Each row was made from one small tree. The marks that hang from a mark follow it in brackets, in the order of their numbers. Every link used is in the known rows. Write each row's tree.
Known rows:
Z592[Z220 Z861[Z56[Z574]] Z988]: [-1.67  2.42  0.55  0.88  4.04  2.56  0.99 -1.30 -0.87 -0.54 -0.10 -0.22
  0.03 -0.84  2.91  2.20 -1.28 -0.79 -1.30  1.21 -2.53  0.99  0.13]
Z574[Z988]: [ 0.57  0.05  0.15  1.53 -1.90 -0.66 -0.80 -0.60  1.91  1.77 -0.27 -0.94
  0.85  0.60 -1.22  0.41 -1.25  1.28 -0.45 -2.62  0.97 -0.43 -0.28]
Z220[Z56[Z33]]: [-0.86  1.55 -0.61 -0.41 -1.05 -0.23  0.40 -0.56  0.64  1.42  0.63  1.75
 -0.07 -0.13 -0.64 -1.86 -2.27  0.70  3.35  0.39  1.82 -0.63 -0.25]
Z861[Z56 Z592[Z220 Z894]]: [ 0.64  3.07  0.05  1.37  2.78  2.58  1.52 -3.67  0.03  0.67  2.87 -0.69
 -2.71 -1.44  0.71  4.65 -4.19  3.51 -0.66  1.41 -0.40 -2.91  1.54]
Z574[Z220[Z56] Z988]: [ 0.74 -2.13 -0.25 -1.09 -2.58 -1.12 -1.90  0.88  3.66  1.00 -1.18 -0.46
  0.94  1.23 -1.14 -1.22  1.38 -1.33  1.61 -1.57 -0.64 -0.87 -0.18]
Z56[Z33 Z574]: [ 0.80 -1.60 -0.52  2.24  0.24 -1.70  0.34  0.40 -0.95  1.27  0.26  1.19
 -0.19  0.01  0.16 -2.69 -1.83  2.57  0.60 -0.37  1.90 -0.20 -1.13]
Z574[Z220[Z592[Z894]] Z988]: [ 1.86 -2.35  1.05 -0.66 -3.56 -1.48 -2.04  0.57  1.87 -2.24 -0.05 -1.19
  0.27  0.38 -1.76 -1.01  1.23 -0.26 -0.83 -2.68  0.22  0.89  0.36]
Z56[Z33 Z574[Z988]]: [ 1.59 -3.85 -0.08  1.95  0.04 -1.66 -0.24  0.80  0.16  0.78 -1.68  0.53
  0.15  0.37 -0.19 -3.08 -3.08  1.66  0.56 -2.57  1.87  0.28 -0.82]
Z592[Z861 Z988]: [-2.42  2.72 -0.12  1.49  1.49  0.21  0.72 -1.51 -1.06 -1.17  0.96 -0.65
 -0.30 -0.25 -0.19  2.44  2.06  0.06 -0.50  0.44 -0.58  1.01 -0.22]
Z592[Z220 Z861]: [-2.56  2.79  0.98  1.76  1.77  0.87  0.61 -1.90 -0.73  1.21  1.25 -0.76
  0.10  0.33 -0.41  2.55 -3.01 -0.42 -0.31  2.61 -0.30  1.01  0.42]
Z592[Z220[Z33]]: [ 0.16  2.56  0.38  1.85  0.57  1.08 -0.11 -1.13 -0.54  3.28  1.33  0.31
  0.66  0.02 -0.22  2.99 -3.71 -0.14 -1.01  1.81  0.50 -0.25  0.03]
Z592[Z220 Z861 Z988]: [-2.22  4.14  1.08  1.40  2.36  1.41  0.74 -2.28 -2.20 -1.37 -0.19 -0.64
 -0.21 -0.11  0.74  3.08 -0.92 -1.57 -0.77  1.82 -1.02  1.37 -0.34]
Z988[Z33]: [ 0.01  1.49  0.00  0.12  0.45 -0.67 -0.22 -0.28  0.11  2.27 -1.00 -1.78
  0.26  0.32 -0.76  2.60  2.12  1.56 -2.24  1.68 -0.05 -0.60 -0.04]
Z56[Z33 Z574[Z220 Z988]]: [ 2.43 -6.32 -0.33  2.05 -0.35 -3.23 -1.60  1.66  0.59  0.28 -2.43  0.37
  0.13  1.12 -0.58 -3.33 -0.48  0.69  0.33 -2.08  1.72  0.17 -1.38]
Z574[Z220[Z33 Z56] Z988]: [ 0.77 -2.88 -0.71 -0.58 -1.71 -0.63 -1.46  1.53  3.10  2.17 -0.87  0.51
  1.29  0.93 -1.04  0.02  0.82 -2.01  1.32 -0.77 -0.29 -0.61  0.55]
Z574[Z220[Z592[Z894]] Z988[Z33]]: [ 2.28 -2.77  1.65 -2.17 -2.01 -1.55 -2.15  1.09  1.27 -2.23 -2.64 -2.46
  0.41  0.80 -1.73  0.84  3.07 -0.98 -2.46 -0.87 -0.61  1.19  0.83]
Z574[Z220[Z33] Z988]: [ 1.80 -4.10 -0.60  1.84 -1.12 -1.78 -2.00  1.06  2.37  2.40 -0.89 -0.33
  0.98  1.14 -1.63  1.23  1.05 -0.62 -0.99 -1.24  0.78 -0.36 -0.05]
Z220[Z56]: [-1.44  3.26 -0.40 -0.95 -1.93  0.50  0.23 -0.38  1.66  1.93  1.83  0.48
  0.24  0.16 -0.26 -0.56 -0.22  0.91  2.32 -0.04  0.00 -1.12  0.12]
Z592[Z861]: [-2.69  1.45 -0.15  1.74  0.80 -0.56  0.65 -0.99  0.62  1.63  2.16 -0.69
  0.18 -0.09 -1.23  1.68 -0.08  1.11 -0.15  1.55  0.20  0.95  0.27]
Z56[Z33 Z574[Z220[Z592[Z894]]]]: [ 1.43 -3.55  0.21 -0.02 -1.31 -2.64 -0.84  1.30 -0.80 -2.47  0.58  1.12
 -0.57 -0.06 -0.11 -4.02  0.53  1.00  0.43 -0.11  1.48  1.46 -0.64]
Z592[Z861[Z56] Z988]: [-2.16  2.19 -0.39  1.37  2.11  1.39  0.45 -1.92  0.85 -0.21  1.10 -0.41
  0.09 -0.69  0.99  3.08  1.30  0.67 -1.21  0.28 -1.18  0.58  0.09]
Z220[Z33 Z56[Z574[Z988]] Z592]: [-0.17 -0.43 -0.13 -3.86 -2.79  1.88  0.72  2.89  0.57  0.38  0.27  1.15
  1.77 -0.31  0.82 -3.84 -2.00 -2.07  1.39 -2.48 -0.20  0.44  0.88]

Write each row's tree:
[-2.43 -0.61 -0.55 -2.54 -1.34  0.07 -0.11  1.67  0.74  0.06  1.68  0.95
  1.08  0.17 -0.83 -1.10  2.13 -3.31  1.37  2.13 -0.22  1.85  0.92] -> Z574[Z220[Z33 Z56 Z592[Z861]]]
[ 1.84 -2.37 -0.24  0.44 -1.18 -2.27 -0.86  1.33 -2.14 -3.08 -1.50  1.33
 -0.25  0.17  0.56 -4.51  2.26 -0.51  0.29 -1.10  1.59  1.25 -1.91] -> Z56[Z33 Z574[Z220[Z592[Z988]]]]
[-0.82 -0.41 -0.12 -0.29 -0.19 -0.51 -0.59  0.65 -1.17 -1.80  0.46  0.17
  0.61  0.00 -0.67  0.93  3.80 -2.80 -1.21  1.04  0.04  2.14 -0.11] -> Z574[Z220[Z33 Z592[Z861 Z988]]]
[ 1.82 -4.39 -0.25 -0.22 -2.28 -1.21 -1.15  2.93  0.91  0.18 -0.86 -0.08
  1.34  0.74 -0.07 -3.14  1.22 -1.32 -1.26 -2.32  0.09  0.87 -0.28] -> Z56[Z574[Z220[Z33 Z592] Z988]]
[ 0.21 -2.44 -0.24 -0.83 -0.57 -0.37  0.26  1.32  0.98  0.54 -1.27  1.32
  0.50  0.28  0.45 -4.01 -3.02  0.14  3.06 -2.18  1.02 -0.44 -0.18] -> Z220[Z56[Z33 Z574[Z988]]]
[ 0.81 -1.41  0.87 -3.32 -4.12 -0.41 -1.71  1.02  2.74 -2.55  0.14 -0.33
  0.61  0.48 -1.02 -2.26  1.02 -1.66  1.56 -2.46 -0.88  0.79  0.87] -> Z574[Z220[Z56 Z592[Z894]] Z988]
[-0.12  5.13  1.95 -2.92  1.48  2.12  0.60 -1.45 -1.58 -2.31 -1.50 -0.95
 -0.79 -0.40  1.38  3.83  0.50 -1.39 -0.32  2.37 -3.54 -0.07  1.46] -> Z592[Z220[Z56] Z894 Z988[Z33]]
[ 0.30  4.42  0.52  1.43  2.28  1.69  1.98 -3.26 -3.46 -2.68  1.62 -0.58
 -3.18 -0.90  0.19  4.47 -1.75  1.73 -0.11  1.16 -0.22 -2.35  0.76] -> Z861[Z592[Z220 Z894 Z988]]
[ 1.68 -4.28 -0.29  1.48 -1.45 -2.29 -1.74  1.68  1.93  0.92 -1.34 -0.78
  0.58  1.24 -0.19 -2.57  1.91  0.39 -0.93 -2.51 -0.64 -0.63 -0.96] -> Z56[Z574[Z220 Z988]]
[-1.83  0.85  0.57  1.92  3.60  1.52  0.55 -2.40  0.20  1.86  0.72  0.31
  0.12 -0.46  0.63  2.59 -5.58  0.60 -0.08  2.67  0.56  1.33  0.30] -> Z592[Z220 Z861[Z56[Z33]]]
[-1.78 -2.23 -0.45  1.71  3.08  0.24  0.98 -0.41  0.84  1.65  1.60  0.58
 -0.12 -0.50  0.94 -0.43 -2.29  2.12 -0.18  0.92  0.44  1.10  0.25] -> Z592[Z861[Z56[Z33 Z574]]]
[ 1.34 -1.47 -0.70 -0.42 -1.40 -0.74 -0.73  2.28 -1.13 -1.19 -0.03  0.75
  0.62  0.07  1.04 -2.15  4.00 -1.37 -1.26 -0.41 -0.35  0.46 -1.05] -> Z56[Z574[Z220[Z33 Z592[Z988]]]]
[ 2.06 -3.92  0.42  0.19 -0.67 -2.42 -2.08  0.96  1.91  1.04 -3.84 -2.56
  0.69  1.80 -1.67  1.87  3.68 -0.57 -2.40 -0.47 -0.60 -0.30 -0.39] -> Z574[Z220 Z988[Z33]]
[-1.11  0.40  0.31 -0.26 -1.02 -0.77 -1.13  0.10 -0.92 -3.15  0.13 -0.37
  0.33  0.13 -0.78 -0.26  4.66 -1.88 -0.78  0.51  0.06  1.97 -0.85] -> Z574[Z220[Z592[Z861 Z988]]]
[ 1.16 -2.39  0.50 -0.02  0.18 -0.84 -0.32  1.42  0.67  1.27 -2.69 -1.76
  0.57  0.70  0.22 -0.30  1.03  0.96 -2.02 -1.73 -1.35 -0.41  0.14] -> Z56[Z574[Z988[Z33]]]
[ 0.36 -1.23 -0.87 -0.16 -1.21 -2.08 -1.09  0.23  1.44  0.97 -0.06  1.32
  0.01  0.66 -1.07 -1.89  0.89 -0.15  2.72  1.23  1.48 -0.40 -0.69] -> Z574[Z220[Z56[Z33]]]
[-2.22  3.48  0.52 -0.64 -0.93  0.83  0.62 -0.75 -1.83 -3.17  0.83 -0.34
  0.38 -0.48 -0.34 -0.07  1.79 -1.21 -0.52 -0.43  0.18  2.05 -0.19] -> Z220[Z592[Z861 Z988]]
[ 1.28 -0.61 -1.70  2.07  3.48  0.95  2.00 -1.50 -2.31 -1.11 -0.12  0.98
 -2.46 -1.17  1.63  0.51 -0.99  3.36 -0.13 -0.73  1.64 -2.82 -0.67] -> Z861[Z56[Z33 Z574] Z592[Z988]]
[-0.64  2.33  0.47 -3.13 -2.76  0.51  0.63 -0.50 -0.06 -2.42  2.11  1.58
 -0.20 -0.92 -0.47 -2.92 -2.72  0.37  3.08 -0.42  1.56  0.89  0.85] -> Z220[Z56[Z33] Z592[Z894]]
[-0.81  2.94 -0.30 -0.69  1.46  2.25  2.46 -0.85 -2.18  0.64  1.10  0.48
 -1.85 -0.55  0.66 -0.40 -3.13  0.68  2.26  1.64 -0.36 -3.33  0.44] -> Z861[Z592[Z220[Z56[Z574]]]]
[ 0.78  2.43 -0.97  0.17  3.45  1.86  1.44 -1.97 -1.34 -0.11 -1.26 -1.56
 -2.12 -1.18  0.82  4.94  2.46  2.32 -2.48  0.99 -0.31 -3.40  0.12] -> Z861[Z56 Z592[Z988[Z33]]]
[-0.63 -0.11 -0.68 -0.68 -0.66 -0.41  0.88  0.94  0.05  1.12  0.59  2.01
  0.07 -0.05  0.63 -4.06 -1.79  1.08  3.15  0.00  0.82 -0.64 -0.42] -> Z220[Z56[Z33 Z574]]
[-1.04  0.49 -1.12 -1.03 -0.32  0.90  1.00  1.84  0.86  2.98  2.01  1.66
  0.89 -0.35  1.07 -1.53 -0.50  0.07  1.80  0.69 -0.88 -1.01  0.66] -> Z220[Z33 Z56[Z574]]
[ 1.12  3.61  0.14  0.22  4.26  3.11  1.68 -2.85 -2.39 -0.33 -2.10 -1.64
 -2.03 -0.99  1.45  5.70 -0.33  1.19 -2.62  2.27 -1.17 -3.15  0.14] -> Z861[Z56 Z592[Z220 Z988[Z33]]]
[ 1.87 -4.95  0.23  0.05  0.23 -2.34 -1.71  2.25  1.46  1.01 -3.21 -2.03
  0.34  1.47 -0.19 -0.72  3.38  0.03 -2.25 -0.82 -1.59 -0.30 -0.51] -> Z56[Z574[Z220 Z988[Z33]]]
[-0.87  2.49 -0.12 -2.79 -2.99  0.68  0.33  0.01 -0.37 -0.93  0.86  1.73
  0.61 -0.46 -0.77 -3.91 -2.39 -0.58  3.34 -0.21  2.38  0.74 -0.35] -> Z220[Z56[Z33] Z592]
[ 0.20  3.54 -0.32 -0.37 -1.97  1.16  0.26 -0.03 -2.02 -1.02  1.09  0.66
  0.87 -0.64  0.10  0.60  1.23 -0.96 -1.13 -0.75  0.95  0.88 -0.47] -> Z220[Z33 Z592[Z988]]
[-3.23  4.88  1.68 -1.42  2.32  2.55  1.44 -2.30 -1.09 -2.83  1.42 -0.06
 -0.88 -0.78  1.30  2.82 -1.66 -2.02  1.66  2.04 -2.97  1.46  1.92] -> Z592[Z220[Z56] Z861 Z894 Z988]
[ 0.43  2.41  0.18 -0.03  3.01  0.55  1.90 -2.15 -3.19 -2.59 -0.19 -1.61
 -3.19 -0.93 -0.45  5.41  2.80  2.37 -1.84  1.41 -0.68 -2.73  0.98] -> Z861[Z592[Z894 Z988[Z33]]]
[-0.24  3.63  0.07 -1.06  1.14  2.47  1.04  0.42 -1.96  0.16 -0.05  1.31
  0.19 -0.48  2.73  0.39 -1.54 -2.33  0.88  1.26 -2.09 -0.42  0.11] -> Z592[Z220[Z33 Z56[Z574]] Z988]
[ 1.01 -1.76 -0.87  1.91  0.78 -0.06 -0.08 -0.05  1.36  2.26  0.82  1.08
  0.07 -0.79  1.43 -1.57 -2.46  3.40 -0.32 -0.80  1.20 -0.70 -0.61] -> Z861[Z56[Z33 Z574]]
[-0.14 -3.74  0.22 -0.38 -1.09 -0.85 -1.32  1.32  1.07 -0.28 -0.42 -0.59
  1.36  0.76 -1.85 -0.06  0.74 -2.94 -1.20 -0.87  0.78  2.36  0.44] -> Z574[Z220[Z33 Z592[Z861]] Z988]
[ 1.12 -2.35 -0.67 -0.12 -1.79 -1.44 -0.87  2.45 -0.15  0.57  1.13  0.51
  0.96  0.20  0.17 -2.56  2.58 -0.57 -1.18  0.23  0.03  0.43 -0.56] -> Z56[Z574[Z220[Z33 Z592]]]
